Below is a small trained network, with its code and all its weights. Each question gives an input and a class and asks what happens when units are switched off, that is, made to give their printed mean instead of their output.

import numpy as np


def w(rows, s, z=0):
    codes = np.array(rows[::2]) - 128.0
    scale = np.full(codes.shape[1], s)
    scale[-1] = z or s
    return codes * scale


def f(y):
    return y / 2 * (1 + np.tanh(0.7978845608 * (y + 0.044715 * y**3)))


def log_softmax(a):
    a = a - a.max(-1, keepdims=True)
    return a - np.log(np.exp(a).sum(-1, keepdims=True))


def net(x, mask):
    res = np.array(x, float).reshape(1, 7) / 4 @ E
    y = f(res @ A[0][:, :-1].T + A[0][:, -1])
    res = res + np.where(mask, y, B[0][:, -1]) @ B[0][:, :-1]
    return log_softmax(res[-1] @ U[:, :-1].T + U[:, -1])


A, B = {}, {}
E = w([
[117,159,128,106,218],'x0',
[234,172,188,150,74],'x1',
[81,189,133,158,161],'x2',
[135,192,39,110,143],'x3',
[148,180,144,233,166],'x4',
[181,66,101,117,254],'x5',
[241,62,44,190,149],'x6',
],0.0092)
A[0] = w([
[123,161,179,61,71,214],'N1',
[217,191,247,36,105,222],'N2',
[135,108,75,43,174,210],'N3',
[18,173,96,72,55,220],'N4',
[93,151,242,85,51,233],'N5',
[91,153,63,60,158,249],'N6',
[121,91,52,103,172,160],'N7',
[167,93,69,88,171,213],'N8',
[95,64,78,178,82,208],'N9',
[122,184,105,255,204,223],'N10',
[138,160,53,79,208,253],'N11',
[103,245,123,215,227,203],'N12',
[205,83,169,167,106,190],'N13',
[173,96,53,207,80,162],'N14',
[158,205,229,150,172,214],'N15',
[191,8,164,205,132,189],'N16',
[167,7,218,102,134,195],'N17',
[118,114,18,99,177,176],'N18',
[17,177,111,63,100,229],'N19',
[181,8,233,171,190,149],'N20',
[119,108,71,84,200,207],'N21',
[112,194,210,165,174,145],'N22',
],0.0084,0.0033)
B[0] = w([
[52,199,79,122,104,206],'N1',
[103,253,80,159,65,229],'N2',
[87,145,82,167,179,203],'N3',
[4,61,169,90,82,247],'N4',
[56,163,113,95,82,254],'N5',
[57,86,129,178,145,204],'N6',
[126,70,53,140,221,193],'N7',
[141,106,4,143,167,206],'N8',
[160,63,142,99,109,174],'N9',
[199,121,189,167,125,227],'N10',
[99,103,115,219,177,222],'N11',
[149,119,255,169,149,240],'N12',
[206,151,66,74,76,200],'N13',
[206,33,110,134,13,201],'N14',
[153,227,176,179,157,216],'N15',
[221,132,118,31,141,230],'N16',
[150,197,93,28,201,209],'N17',
[116,54,72,219,229,210],'N18',
[31,63,208,85,125,245],'N19',
[171,165,135,33,183,221],'N20',
[81,117,100,174,248,206],'N21',
[140,165,205,174,116,198],'N22',
],0.0065,0.01)
U = w([
[108,56,88,174,191,239],'0',
[9,106,157,80,100,188],'1',
[185,46,105,138,62,85],'2',
[105,201,92,141,93,3],'3',
[166,121,115,44,159,106],'4',
[132,146,221,189,142,118],'5',
],0.011,0.00075)

Each question gives the input, the list of numbers given to net, and the class t.
The units are the neurons (one row each of A and B). Each row of codes is followed by its name. A weight is (code - 128) times the scale printed after its matrix; where a second scale follows, it is the last column's (A, B and U).
mask holds one flag per neuron, in row order. A switched-off neuron (its flag False) gives its mean, the last column of its row in B, instead of its output. The means were averaged over made-up inputs and are rounded, as every weight is.
A unit's drop is (log p(t) with every unit on - log p(t) with that unit switched off) / (log p(t) with every unit on - log p(t) with every unit switched off).
The circuit of an input: a set's keep is (log p(t) with only the set's units on - log p(t) with every unit switched off) / (log p(t) with every unit on - log p(t) with every unit switched off). Starting from the 12 units with the biggest drops (on a tie, the unit counted first), units are removed one at a time, each time the one whose removal leaves the highest keep (on an exact tie, the one counted first), for as long as the keep stays at least 0.8.
units of the circuit, in order: the units of the circuit, biggest drop first
unit that matters most: the unit with the biggest drop
top k neurons: the k neurons with the biggest drops, biggest first
drop when u is switched off: that unit's drop, to one decimal
input [-5,0,-3,-1,4,4,-6], class 3: top 2 neurons -> (N4, N19)
input [0,6,-5,3,-2,7,8], class 4: units of the circuit, in order -> (N16)
input [-8,7,-6,-5,-6,0,-3], class 3: top 2 neurons -> (N2, N1)
input [0,4,-8,4,-2,-1,-2], class 3: units of the circuit, in order -> (N2, N19)
input [7,8,6,-3,-3,-5,4], class 3: top 2 neurons -> (N2, N19)
input [8,-5,7,-6,7,1,7], class 5: top 2 neurons -> (N12, N10)
input [-1,7,7,8,4,-5,-6], class 5: top 3 neurons -> (N12, N15, N22)
input [-7,-6,-1,8,-1,1,-3], class 0: top 3 neurons -> (N18, N5, N7)
input [-3,8,7,0,-4,7,6], class 4: top 3 neurons -> (N20, N16, N17)
input [-7,-8,-7,4,-6,-4,6], class 0: top 3 neurons -> (N18, N7, N3)
input [8,1,2,-5,1,2,-7], class 5: top 3 neurons -> (N15, N22, N12)
input [7,7,1,8,3,2,4], class 5: top 3 neurons -> (N12, N10, N15)
input [7,8,3,-8,-5,-4,5], class 3: drop when N20 is switched off -> -0.1
input [-2,-1,-7,-2,-2,0,0], class 4: unit that matters most -> N17
input [-5,-3,7,-2,5,-5,5], class 2: drop when N14 is switched off -> 0.4
input [-1,5,7,-3,6,8,7], class 4: drop when N16 is switched off -> 0.4
